Below is a small trained network, with its code and all its weights. Each question gives an input and a target symbol and asks what happens when units are switched off, that is, made to give their printed mean instead of their output.

import numpy as np


def w(rows, s, z=0):
    codes = np.array(rows[::2]) - 128.0
    scale = np.full(codes.shape[1], s)
    scale[-1] = z or s
    return codes * scale


def norm(h):
    return h / np.sqrt((h * h).mean(-1, keepdims=True) + 1e-5)


def f(y):
    return y / 2 * (1 + np.tanh(0.7978845608 * (y + 0.044715 * y**3)))


def softmax(a):
    e = np.exp(a - a.max(-1, keepdims=True))
    return e / e.sum(-1, keepdims=True)


def log_softmax(a):
    a = a - a.max(-1, keepdims=True)
    return a - np.log(np.exp(a).sum(-1, keepdims=True))


def net(x, mask):
    ids = ['βεζημπτφ'.index(c) for c in x.split()]
    T = len(ids)
    res = E[ids] + P[:T]
    u = 0
    for l in range(2):
        q, k, v = (norm(res) @ M[l].T for M in (Q, K, V))
        z = softmax(np.where(np.tri(T) > 0, q @ k.T / 4**0.5, -1e9)) @ v
        res = res + np.where(mask[u], z, O[l][:, -1]) @ O[l][:, :-1]
        u += 1
        y = f(norm(res) @ A[l][:, :-1].T + A[l][:, -1])
        res = res + np.where(mask[u : u + 12], y, B[l][:, -1]) @ B[l][:, :-1]
        u += 12
    return log_softmax(norm(res)[-1] @ U[:, :-1].T + U[:, -1])


Q, K, V, O, A, B = {}, {}, {}, {}, {}, {}
E = w([
[113,146,156],'β',
[68,73,124],'ε',
[109,253,80],'ζ',
[140,118,124],'η',
[108,48,117],'μ',
[135,120,113],'π',
[142,121,113],'τ',
[137,117,123],'φ',
],0.036)
P = w([
[93,148,157],'0',
[16,245,157],'1',
[38,252,145],'2',
[193,111,75],'3',
[187,109,71],'4',
[185,106,73],'5',
[182,99,75],'6',
[177,98,73],'7',
],0.014)
Q[0] = w([
[170,153,105],'L0H0',
[53,102,223],'L0H0',
[150,124,247],'L0H0',
[73,215,215],'L0H0',
],0.011)
K[0] = w([
[125,189,67],'L0H0',
[140,135,254],'L0H0',
[181,191,217],'L0H0',
[220,139,139],'L0H0',
],0.0087)
V[0] = w([
[179,130,162],'L0H0',
[154,80,255],'L0H0',
[126,130,139],'L0H0',
[221,173,58],'L0H0',
],0.0098)
O[0] = w([
[135,85,120,65],'L0H0',
[254,234,170,70],'L0H0',
[141,119,114,144],'L0H0',
[163,173,229,8],'L0H0',
],0.0079,0.0018)
A[0] = w([
[213,157,130,70],'L0N0',
[165,95,251,3],'L0N1',
[151,99,141,85],'L0N2',
[109,156,114,160],'L0N3',
[156,189,76,79],'L0N4',
[171,100,198,81],'L0N5',
[156,179,192,102],'L0N6',
[168,95,172,89],'L0N7',
[147,175,254,96],'L0N8',
[108,159,203,143],'L0N9',
[180,58,199,131],'L0N10',
[125,77,57,31],'L0N11',
],0.013,0.0061)
B[0] = w([
[100,61,110,172],'L0N0',
[142,131,73,159],'L0N1',
[60,183,89,117],'L0N2',
[141,67,91,172],'L0N3',
[43,65,133,152],'L0N4',
[140,255,53,146],'L0N5',
[161,122,122,212],'L0N6',
[146,121,82,131],'L0N7',
[205,210,161,254],'L0N8',
[229,121,142,202],'L0N9',
[86,131,22,172],'L0N10',
[131,166,70,192],'L0N11',
],0.0072,0.0052)
Q[1] = w([
[157,77,93],'L1H0',
[98,162,160],'L1H0',
[84,7,56],'L1H0',
[119,60,54],'L1H0',
],0.021)
K[1] = w([
[109,89,208],'L1H0',
[173,144,30],'L1H0',
[178,2,254],'L1H0',
[138,73,201],'L1H0',
],0.014)
V[1] = w([
[196,80,119],'L1H0',
[156,174,1],'L1H0',
[120,161,171],'L1H0',
[226,179,74],'L1H0',
],0.0094)
O[1] = w([
[91,222,182,2],'L1H0',
[143,153,43,199],'L1H0',
[46,121,141,124],'L1H0',
[113,133,2,33],'L1H0',
],0.0094,0.0025)
A[1] = w([
[49,120,141,188],'L1N0',
[142,180,131,189],'L1N1',
[167,224,81,50],'L1N2',
[152,152,103,104],'L1N3',
[191,196,170,156],'L1N4',
[84,59,105,12],'L1N5',
[160,220,196,165],'L1N6',
[199,182,153,102],'L1N7',
[90,177,57,21],'L1N8',
[188,180,145,74],'L1N9',
[82,108,130,103],'L1N10',
[122,111,250,2],'L1N11',
],0.021,0.0061)
B[1] = w([
[211,82,86,205],'L1N0',
[216,135,139,200],'L1N1',
[152,82,222,254],'L1N2',
[143,184,201,173],'L1N3',
[103,102,4,234],'L1N4',
[117,13,92,175],'L1N5',
[235,132,23,231],'L1N6',
[90,148,71,219],'L1N7',
[57,205,172,184],'L1N8',
[107,139,92,200],'L1N9',
[172,71,105,152],'L1N10',
[48,160,147,168],'L1N11',
],0.013,0.0087)
U = w([
[109,81,90,70],'β',
[190,65,146,30],'ε',
[7,174,39,93],'ζ',
[178,148,207,190],'η',
[240,185,52,92],'μ',
[56,87,212,171],'π',
[158,86,152,73],'τ',
[81,216,154,254],'φ',
],0.018,0.0083)

Each question gives the input, a string of symbols that net reads in full, and the target symbol t.
The units are the heads (4 rows each of Q, K, V and O) and the neurons (one row each of A and B). Each row of codes is followed by its name. A weight is (code - 128) times the scale printed after its matrix; where a second scale follows, it is the last column's (O, A, B and U).
mask holds one flag per unit, layer by layer, with each layer's heads first. A switched-off unit (its flag False) gives its mean, the last column of its rows in O or B, instead of its output. The means were averaged over made-up inputs and are rounded, as every weight is.
A unit's drop is (log p(t) with every unit on - log p(t) with that unit switched off) / (log p(t) with every unit on - log p(t) with every unit switched off).
The circuit of an input: a set's keep is (log p(t) with only the set's units on - log p(t) with every unit switched off) / (log p(t) with every unit on - log p(t) with every unit switched off). Starting from the 12 units with the biggest drops (on a tie, the unit counted first), units are removed one at a time, each time the one whose removal leaves the highest keep (on an exact tie, the one counted first), for as long as the keep stays at least 0.8.
units of the circuit, in order: the units of the circuit, biggest drop first
most important unit: the unit with the biggest drop
k most important neurons: the k neurons with the biggest drops, biggest first
k most important neurons of layer l: the k neurons of layer l with the biggest drops, biggest first
input π φ β β β μ φ, target β: units of the circuit, in order => L0H0, L1N6
input η μ ε, target φ: units of the circuit, in order => L0H0, L1N8, L1N4
input φ β ε φ, target η: 2 most important neurons => L1N4, L0N5
input β μ ε, target β: most important unit => L1N0
input ε β π β τ η, target ε: 3 most important neurons of layer 0 => L0N8, L0N5, L0N11
input π ε μ η, target β: 2 most important neurons => L1N2, L0N8
input π τ τ μ τ, target β: 3 most important neurons => L0N5, L0N8, L0N9
input π ζ β β η τ, target β: 2 most important neurons => L0N5, L1N2
input β τ τ, target ζ: units of the circuit, in order => L0H0, L1N8
input η β β β μ η, target φ: 2 most important neurons of layer 0 => L0N11, L0N10
input φ τ μ, target ζ: 2 most important neurons => L0N8, L1N2
input φ β β τ τ, target η: 2 most important neurons of layer 0 => L0N4, L0N0
input φ β μ μ ζ τ, target η: 2 most important neurons => L1N4, L1N6
input β μ φ φ, target ζ: most important neuron => L0N9
input φ ε β β β η, target η: 4 most important neurons of layer 1 => L1N4, L1N6, L1N7, L1N0
input β τ β μ ζ τ τ η, target ζ: 2 most important neurons => L0N10, L0N8
input β β π, target ζ: 2 most important neurons => L1N8, L0N8
input ε β β η, target ε: 2 most important neurons => L0N8, L1N6
input φ β β π β φ, target η: 3 most important neurons => L0N4, L0N0, L0N5
input β ε ε τ ε π π η, target ζ: most important neuron of layer 0 => L0N9
input π β β μ τ τ φ, target β: 4 most important neurons of layer 0 => L0N8, L0N5, L0N9, L0N10
input τ β η, target π: 2 most important neurons of layer 1 => L1N11, L1N4
input β β β ε τ, target ζ: 2 most important neurons => L0N8, L1N6
input ε μ β τ, target ε: 3 most important neurons => L0N8, L1N6, L1N4
input τ β ε, target π: 3 most important neurons of layer 1 => L1N6, L1N11, L1N4
